Below are the code and all the weights of a small trained network. Each question names an input and a class and asks about switching units off, where a switched-off unit gives its printed mean instead of its output.

import numpy as np


def w(rows, s, z=0):
    codes = np.array(rows[::2]) - 128.0
    scale = np.full(codes.shape[1], s)
    scale[-1] = z or s
    return codes * scale


def f(y):
    return np.maximum(y, 0)


def log_softmax(a):
    a = a - a.max(-1, keepdims=True)
    return a - np.log(np.exp(a).sum(-1, keepdims=True))


def net(x, mask):
    res = np.array(x, float).reshape(1, 4) / 4 @ E
    y = f(res @ A[0][:, :-1].T + A[0][:, -1])
    res = res + np.where(mask, y, B[0][:, -1]) @ B[0][:, :-1]
    return log_softmax(res[-1] @ U[:, :-1].T + U[:, -1])


A, B = {}, {}
E = w([
[171,86,156,100,156,56,64,175,1],'x0',
[56,239,197,178,11,117,74,124,101],'x1',
[44,136,147,199,113,59,239,130,136],'x2',
[174,52,225,250,109,87,79,3,100],'x3',
],0.0076)
A[0] = w([
[153,108,251,191,80,106,46,32,78,252],'n0',
[57,182,57,83,121,195,210,152,242,234],'n1',
[5,213,177,162,39,65,138,164,55,150],'n2',
[104,153,230,174,56,72,82,105,50,128],'n3',
[165,174,64,1,137,206,43,212,94,138],'n4',
[211,46,88,91,235,73,122,159,16,171],'n5',
],0.0061,0.003)
B[0] = w([
[191,116,200,246,92,156,60,56,111,246],'n0',
[55,164,5,133,154,174,199,115,243,237],'n1',
[2,222,144,134,81,45,156,232,90,213],'n2',
[93,149,235,238,36,84,72,129,32,204],'n3',
[190,180,99,28,97,168,27,223,100,222],'n4',
[120,15,212,58,221,52,128,165,23,212],'n5',
],0.0065,0.011)
U = w([
[87,176,174,170,63,69,111,141,84,6],'0',
[147,56,154,57,216,56,138,174,72,231],'1',
[242,85,166,177,118,167,74,12,123,62],'2',
[75,142,79,155,149,151,255,89,220,168],'3',
[139,194,82,42,119,193,103,192,147,158],'4',
],0.0093,0.0012)

Each question gives the input, the list of numbers given to net, and the class t.
The units are the neurons (one row each of A and B). Each row of codes is followed by its name. A weight is (code - 128) times the scale printed after its matrix; where a second scale follows, it is the last column's (A, B and U).
mask holds one flag per neuron, in row order. A switched-off neuron (its flag False) gives its mean, the last column of its row in B, instead of its output. The means were averaged over made-up inputs and are rounded, as every weight is.
A unit's drop is (log p(t) with every unit on - log p(t) with that unit switched off) / (log p(t) with every unit on - log p(t) with every unit switched off).
The circuit of an input: a set's keep is (log p(t) with only the set's units on - log p(t) with every unit switched off) / (log p(t) with every unit on - log p(t) with every unit switched off). Starting from all 6 units, units are removed one at a time, each time the one whose removal leaves the highest keep (on an exact tie, the one counted first), for as long as the keep stays at least 0.8.
circuit, biggest first: the units of the circuit, biggest drop first
unit that matters most: the unit with the biggest drop
top k neurons: the k neurons with the biggest drops, biggest first
drop when u is switched off: that unit's drop, to one decimal
input [-6,-8,-3,2], class 3: circuit, biggest first -> n4; n1
input [4,2,-5,3], class 2: top 2 neurons -> n2; n0
input [6,-7,-8,8], class 1: unit that matters most -> n5
input [-3,-1,3,3], class 3: top 4 neurons -> n4; n3; n5; n0
input [-2,1,1,6], class 2: top 2 neurons -> n0; n2
input [-7,5,5,1], class 3: top 2 neurons -> n1; n4
input [2,3,-5,3], class 2: top 2 neurons -> n2; n0
input [0,2,2,-3], class 3: top 2 neurons -> n4; n3
input [-4,0,0,-2], class 3: drop when n4 is switched off -> 0.1
input [-8,6,-2,-6], class 3: drop when n4 is switched off -> -0.1
input [-7,7,-2,-4], class 3: drop when n1 is switched off -> 0.7
input [-4,5,7,-6], class 3: drop when n1 is switched off -> 0.2
